In the rows, zero is written as 128.
Each row has a class, written as a number after it.
[124  68 109 142  95 144 167  82 138 147 142 148  79 160 111 135 144 157
 111 111 129 142 121  95 107 154  98 108 143 178  48 179 149 101 197 158
  99 102 136 110 130 104  96 178 145]  4
[161 177  94 118 169 176 141 180  96 171  77 177 115 143 171  97 151 146
 117 120  66 159  91 164 108 123 210  98  69 122 141 120 168 145 132 102
 126 140  72 141  83 154 149 125 162]  5
[144 149 153 101 128  90 128 104  91  99 124 155 130 109 122 158 115 123
 176  73  66  77 125 112 114  95 153  21 118 126 103 120 112 128 129  89
 108 169 150 107 179 117 153  85 124]  8
[141 163 125 137 142 159 130 140 190 107 134 144 146 127 111  93 140 153
 187 124 137 150 144 119  84 125  86  89  91 122 112 109  72 128 168  93
  82 106 100 143 144 146 139 131 116]  7
[147 167  93 118 144 171 117  99 113 146 120 154 172  60 116 154 112 174
 154 103 131  86  79 136  65 139 141  73 136 160  59 184  88 127 208 134
 104 138  91 113 143 162 142  76 126]  3
[ 95 163 135 105 109 113 107 114 124  90 126 125 133 163 179 164 115  98
 130 155 101 109 128 144  98 190 110 147  87 148 127 139 177 129 134 138
  94 141 135 118 187 109 174 109 135]  7
[147 134  86 107  36 128 131 134 122 141 120 156 137  91 160 146 157  65
 122 119 106 172 145 145 103 169 145   6  56 169 119 162 183 125 101 108
 129 142  65 114 178 190 116 129 160]  6
[163 132  99 115 129 136 141 125  95 135 113 121 152  67 143 144 148 162
 104 114  75 103  88 174 159 119 116 135 143 113  79 138 104 128 150 151
 156 151 131 102  99 131 204 111 139]  1
[156  88 137 152 107 136 105  25 150 118 171 137 100 109 125 145 201 112
 133 139 109 185 153 112  92 143 111  58 142 143  98 151 151 139 145  46
 111 135 134  90 177 135 148 137 149]  6
[138 120 173  94 112 132 130  93 127 118 129 142 135 117 123 132 173 187
 144 118  73 178 151 131  59 140 155  47  88 137 149 193 109 166 135 103
  99 152 184 114 150 181 148  89 133]  0
[113 230 184 154 140 171 132 140 172 105  80 159 136 147 172 192  92 158
 137 127  99 163 152 162 112 150 153 192 157 132  85 111 146 151 159 128
  91 105 134  95 138 169  70 100 129]  3
[ 97 162 149 122 116 113 130 120 118 120 128 131 113  73 129  99 147 123
 135 108 110  93  78 134  74 124 111 113 146 138 115 175 135 108 178 155
  99 180 136  98 147 151  83 121  96]  8
[185 147  98 110 139 120 134  97 114 111  99 132 162 102 146 123 155 126
 124 113  91 110  98 139 158 181 154 106 105 135 114 122 186 125  94 124
 198 106 116  86 157 141 136 154 134]  1
[148 124 123 112 165 151  91 101  94  92 176 137 108  96 150  97 131  94
 146 124 157 123 121 142 118 120  90  30 131 153  89 184 146  94  99 149
 136 119  79 104 118 154 164  62 102]  0
[163 138 104 105 143 126 169 166 153 158 101  94 123  76 126 161 190 109
 167 123  15  67 167 178 100 115 156  62  85 140 129 109 102 119 108  75
 124 138 121 142 136 138 134 114 120]  6
[186 147  92  94 158 124 101 143 112 140 109 171 127  86 162 136 153  98
 119 151 124 139 114 131  83 207 184 126 118 152 132 160 174 115 117 131
 159 149 121 117 179 170 160 101 149]  6
[127 150  93 103 154 145 134 166 122 153 106 148 151  99 122  73 117 131
 154 124  73  82 123 159 137 151 113 123 130 127 132  65 158 120 119  79
 113 135 135  79 142 162 129 103  88]  7
[138 136 123 165  95 145 118 150 122 117 118 131 137 134 124 131 128 146
 105 150 153 153 131 128 111 137 148 121 151 142  70 138 170 145  99  85
 135 138 149 129 124 170 127 126 153]  6
[ 86 133 147 120 115  96  80 166 148 137 134 139 107  64 161 121 145 119
 184 135 124 110 132 148 130 121 126 133 126 185 115 162  86 120 167  79
  96 180 115 131 114 177  64  56 123]  8
[147 127 126 150  78 117 102  98 172 100 142 115 131 136 142 133  92 117
 157 144  98  94 115 139 130 111  39 144 118 156 118 154 111 117 214 109
 105 140 144 109 155 113 148 134  96]  2
[141 143 111 120 116 121 104  92 100 138 124 136  66 113  99 109 169  88
 140  99 145 193  79  96 151 152 115 174  92 126 112 149 108 122 128 161
  96 138 126  67  95  92 110 125 116]  4
[104 139 134 138 102 103 116 128 124 117 139 145 106  34 114  95  86 153
 171  73 114 125 116 151  81 142  98 144 129 138 108 165  65 130 143 163
 105 162 183 108 181 147 177  45  99]  8
[171 159 173 113 164 158 144  89 146 126 113 167 125  55 173 132 122 147
 173  95 144 139  97  83  56 103 131 105 183 136 124 118 152 116 156 102
 118  84 125  75 131 162 128  92 140]  1
[145 142  95 151 157 146 140 141 178 101  97 155 113 100 113  94 137 106
 144 156 107 167 155 127  81 171 137 120 117 120 102 106 154 109  84  78
 101 114 136  73 124 225 111  83 133]  5
[134 148 142 117 185 137 103 160 137 124 118 143 142  70  94  93 152  95
 131 140  63 101 143 161  89 130 168 143 126 122 156 143  77 102 123  78
 105 148 138 135 145 160 139  98  96]  6
[133 164 111 185  67 110 150  81 124 156 127 144 107  76 150 114 128 145
 148  78  88 132  95 130 110 137 153 108 177 153  78 155 224 128 130 159
 177 105 211 117 145 141 109 149  99]  1
[151 185 120 140 134 124 116 136 180  88 121 116 147 115 162 111 126 123
 131 171 102 141 118  80  91 150  80 151 114 108 120 173 195 163 134 154
 155 117 144 107 100 149 143 184 136]  2
[117 120 121 135 104 119 122 151  97 177 107 139 148 104  91 114 131 119
 151 126  90  84 139 156 126 116 154 104 122 109 180  97 113 109 153  80
  71 172 105 153 167 136 117  73 134]  7
[123 141  75 110 154 179 134 113 108 156 117 114  98 105 137 176 189 122
 127 153 107 128  94 119 120 171 121 170 174 175  42 174 182  96 135 149
 134 127 142  65 133 115 131 114 125]  1
[119 151 121 115 110 129 136 177 184 112 126 164 139  80 146 131 141 132
 181  93  92 132 150 124 120 143 118  56 119 121 141 150 109 114 106 156
 115 142  75 123 146 213  90 142  76]  0
[122 114  85 117  93 132 142 141 129 140 145  95 143  70  99 124 143  80
 147 149 149  48 164 131 133  86  96  13 121 143  99 120  67  83 147 152
  84 138 133 170 119 159  97  84 123]  7
[135  55 100 147  99 112 133 102 175 109 128 132  80 137 141 130 141  60
  75 132 193 146 118 173 113 154 136 155 128 151  91 145 152 120 169 172
 113 149 128 120 118 139  46 190 134]  2
[115 149 139 117 125  84 154 152 132 161 122 176 130 127 111 132 121 109
 153  74  74 119 141  78 135 158  90 112 106 137  75 127 108 106 194 126
 101 132  81  86  84 123 102 198 104]  4
[159  60 120 157 129 147 146  64  86 157 129 112 112 124 110 162 143 118
  86 113 148 128 130 154 118 104 158  77 108 116 152 178 178  99  74 156
 122 120  74  84 148 121 156  86 155]  1
[120 157 118 154  99 153 105  89 138 140  92 105 124 162 170 145 140 138
 139 172 164 104 108 126  91 175 145 167 123 150 148 102 191 134 119 123
  94  98 123 106 165 142  55 119 112]  4
[141 119  94 107 112  77  99 129 137 165 130 136 118 107 105 103 130 166
 199 108 188 152  84  99  94 130  77 180  93 146  95 170  88 151 189 126
 111 156 156  65  85 122 128  81  95]  8
[124 140  78 112  98 139 101 148 144 115  91 127 137 131 107 105 118 104
 161 123 116 158  82 100 167 162 109 196 114 163  97 174 112 138 173 154
 114  82 131 112 106  67 113 177 147]  4
[143 155 120 117 119 106 122 116 126 132 139 164  96 152 137 143 134 120
 138  97 122 158 133  91 149 192  77 133 125 139  61 121 185 130 168 134
 135 110 123  79 125  84 114 147 120]  4
[ 77  69  82 106 110 165 119 152 128 104 138 136 145 156 144 127 103 116
  98 151 111  97 149 143 138 140 147 114  93 159 113 171 132 131 100 122
 107 114  83 186 126 151 115 149 142]  0
[121 101  90 101 127 129 124 171 116 112 119 182 105  87 152  88 133 143
 159 128 119  96  88 116  97 128 181 109 146 138 149 123  90  89  65 169
 120 125 113 159 143 169 145  91 104]  4
[130  98 114 109 118 143 142  78 128 100 128 154 113 119 140 124 156  77
 122 153  66 118 153 134  98 101 182  70  91 119 141 148 161 140  93 140
  92 114 170 140 128 167 102 106 140]  0
[160 139 142 145 157 133 127  93 109  91 131 180 109 147 153  86 173 118
 137 142 161 111 105 154  64 141 137  85 131 109  99 104 150 132 162 156
 129 136 108 100 178 140 129 118 128]  8
[152 140  83 120 138 136 116 104 158 139 105 132 162 122 111 157 124 117
 140 138 115 168 112 150  94 140 138 115 100 156 111 147 163 113 177  94
  93 132 110 108 144 122 112  91 135]  5
[125  91 109 124 140 138 132 182 162 126 155 149 103 119 109  97 112 110
 147  87 116  82 116 130  86  53 127  56 109 133 137 133 112 158 131  95
 113 162 155 112  85 136 127 171  50]  2
[153 159 137 119 143 113 122 132 122 128 149 126  62 116 163  86 175 122
 179 124 144 135 120  98  78 136 102  94  98 148 135 117 140 149 138  87
 153 129 116 134 137 124 120 121 131]  8
[154 189 164 149  91 133 145 119 134 151 121 136 128 164 142 164 154 124
 137 128 155 177 161  83  80 125 159  27 109 144 151 110 161 141 153  51
 127 114  45 165 139 180  26 166 159]  3
[116 137 171 156  83 171 123 140 123 107 113 128  95 181 176 169 170 165
 139 145 140 123 135 132 125 135 144 114 143 153 119 126 169 167 105 103
 136 120 176  86 154 150 132 115 128]  1
[158 115 145 106  68  57 176 173 155 147 131 180 139 124 126 148 141 116
 104 123 114 171 179 126 101 139 107  78 118 116 127 145 139  87 145 171
 135 159 131 105 127 198 111 143 108]  6
[127 169 114 150 134 124 128 172 156 139  97 150 131 101 143 108 151 123
 152 165 117 132 134  69  58 190 140 146 150 117 136 135 159 142 140 134
 122 107 116 135 122 173 108 173 149]  4
[139 157 177  99 138 118 128  27 143  99 120 154 131 136 195 109  98 206
 120  89 116 120 108 134  91 139 145 104 146 133 135 121 132 100 155 114
 112 115 141 125 197 159  94 121 110]  8
[121 129 115  94 162 125 157 179 146 117 115 155 111  67 116 114 125 126
 167 119  88  87 105 103  75  82 115 139 127 121 101 126 106 119 153  93
  82 157 111 115 102 151 108  87 139]  8
[141 175 164 132 170 125 108 118 149  91 149 140 164 131 164 159 111 226
 127 164 137  80 154 100 101 125 108 100 163 120  64  82 140 115 118  72
 120 123 135 158 117 175 114  58 109]  4
[121 151  78 125 114 140 136 108 113 137 110 140 171  81 160 116  81 155
 118 132 115 102  94 125  90 131 142  91 101 140  98 148 194 140 103 180
 132 115 157 105 102 167 159  84 127]  5
[180 185 117 109 116 148 127 200 162 124  84 151 140  86 100  79 132 137
 189 127 163 112 130 117  99 162 115  90  94 104 181  80 134 126 129  85
 100 135 128  98 178 207  77  51 118]  7
[143 158 106 111 108 147 169 194  96 125 124 132  92 131 124 155 129 118
 123 117  77  64 158 149 153  85 112  54  90 111 113  99 158 115 101 156
 128 159 119 146 168 116 106  64 125]  8
[145 131 133 145 154 120  97 160 141 143 120 140 184 116 147 118 127 119
 120 167 178 129 155 180  79 159 141 124  96 152 111 154  92 116 143 132
 128 128  69 128 114 188 150 115 123]  6
[124 169 108 140 131 175 130  99 126 127 127 132 103 110 166  98 129  81
 112 113 134 172 148 178 100 211 114  56 131 187  83 111 185 104 127 140
 140  95 117  89 183 158 114 128 111]  5
[147 155 121 131  80 166 161 130  92  96  96 138 118 146 108 146 130 127
 144 111 103  66  92 124  87  98 155  21 106 138  75 211 138 145 160 188
 115 107 153  97 119 135 143 113 150]  3
[105 105  64 168  74 114  86 115 135 113 168 110 129 139  99 107 150 106
 132 172 169 143 129 153 153 147  76 158 130 139  56 161 189 130 123 136
 136 131 136 142 106 132  72  94  94]  0
[177 111 182 112 158 118 156 156 142 112  86 126 133  71 115 149 180 157
 156 125  93 134 151 122  86 159 158  96 131  96 181 148 134 155 123 113
 123 155 108 113 147 181 112  90 190]  0
[ 86 136  80 139  81 140  89 104 157 129 128 118 134 147 104 162 160  90
 127 143  95 172 127  86 126 183 113 108 120 155 102 207 191 130 154 102
  85 123  97 110 152 100  77 195 134]  4
[ 44 128 107  99  97 111 124 155 121 151 150 129 108 156  98 145 167  98
 141 152  85 140 166  93 119 147 111 119 123 178  76 168 107  76 122 135
  80 124 131 143 109 105  75 136  80]  4
[137 137 136 132 111  71 142 141 124 107 123 134 124  92 153 169  99  78
 173 123  67 152 121 112 153 107  90 143 163 119 150 126 170  86  73 161
 126 154  82  93 131 154 152 113 109]  0
[140  95  89 126 138 126 152 134 113 159 135 134 110 136 118 137 144 140
 109 153 146  91 126  84 119 177  85 133 128 153  85 134 116  93 149 173
 128 136 102 104 120 144 130 165 118]  4
[151  98 152 143 107  70 151 191 178 108 126 122 101  97 112 137 136 105
 161  76 120  94 141 112  80  92 128  49 135  88 161 162 102 152 151 141
 128 167 132 139 100 129 135 183 119]  2
[132 101 126 149 108 118 170  74 167  38 120  88 102 121  89 158 148 101
 144  97  93 148 126 127 135 112 111 119 121  95  71 177 138 125  75 198
 103 104 149 103 117 102 122 150 144]  0
[166 186 137 124 125 136 126 123 145 122 152 152 141  77 117 155 166 144
 154 135 100 124 161 150 103 137 112  37 149 142 103 133 106 137 172 157
 154 141 178 112 172 170 113  74  81]  3
[ 80 131 118 102 115 145 114  60 120 132 133 160 128 135 156 151 159  90
 112 155  98 136 170 113 130 184 143 124 100 156  79 133 170 135 163 147
  95  97 158 120 139  95  93  97 163]  5
[159 135 103 130 144 149 148 158 157  95 139 125 159  96 119 126 154 148
 143 106 100  83 112 163  92 112 100  32 111 114 101 130 101 129 139 171
 148 155  75 146 164 118 160 164  93]  2
[133 135 126  98 141  94  92 135 127 128 140 139 109 150 149 185 154 136
 148 126 115 124 122 131 117 142 127 111 129 118 157 130 125  93 112 127
 101 163  83 117 153 105 146  87  74]  4
[ 82  87 153 149 101 116 119 116 107 124 141 126 144 135 111  77 145 114
 116 147 195  67 135 134 124 177 118 106 111 150 135 162 197 113 131 182
 123 117 105 119 155 128  65 104 143]  7
[125 140  94 107 143 131  97 168 152  96 130 150  84 116 111 144 124 126
 117 103 101 158 111 102 127 177 124 138 121 124  99 231 132 104 124 159
 104 142 126 118 124 121 153 122 124]  4
[132 160 136 130  86  98 153  76  88 107 134 137 135 201 145 131 186 122
 139 165 100 132  94  78 118  89 120  86 102 134  41 171 150 136 166 189
 127 133 164 130  43 132 118 200 123]  0
[121 116 115 108 137 133 106 162 119 129 127 151 126 123 114  95 116 128
 119  96 114  82 112 176  85 150 111  86  89 116 111 191 160 120 146 119
 104 158  88  74 122 139 142  82  93]  2
[138 155 177 156  98 101 118 101 122 170 121 175 130 114 138 131 150  74
 166 115  67 143 169 152 130 132 136 135 114 141 141 142 154 128 212 118
 121  97 149 105 147 100 110  98 136]  1
[109 173 130 168  94 102 133 125 135  97 151 149 150 148  96  55  96 109
  95 157 137 145 173 154  55 150  78 129  72 123  78 134  26 105 192 147
  99 140 154 179 161 191 143 151  92]  8
[151 161 201 154 131 117 128 147 165 128 132 158 105  92 152 122 118  92
  96 108 132 180 201 169 111 165 109 119 133 129 125 136 111  91 155 113
 112 131  99 116 142 201 102 113 133]  6
[101 147 128 111  84 141 110 126  92 124 169 132 126  68 147  72 155  73
 122 140  97 108 125 146 140 102  99  69 118 164 127 115 121 107 139 136
 142 144  97 192 151 113  85 113 114]  2
[179 175 155 105 147 140 162  51 111 122  88 104 124 107 145 158 169 138
  90 160 128 135 101 105  28 141 189 150 113 120 150 117  89  84 106 141
  93 146 145 150 175 179 124 124 148]  6
[143 133 118 146 160 138 117 126 153  89 104 136 202 133  60  75  74 104
  94 138 164 114 132 176  57 144 133 135  91  98 130 129 108 112 117 147
  95 129 125  91 162 171 114 127  71]  2
[112 129 135 178 130 163 108 103 133 139 109 118 148  84 157 134  58 159
 130 128 142 113 141  97 134 122 130 168 188 116 131  92 133 160 109 123
 101  79 130 136 121 127 139 125 162]  4
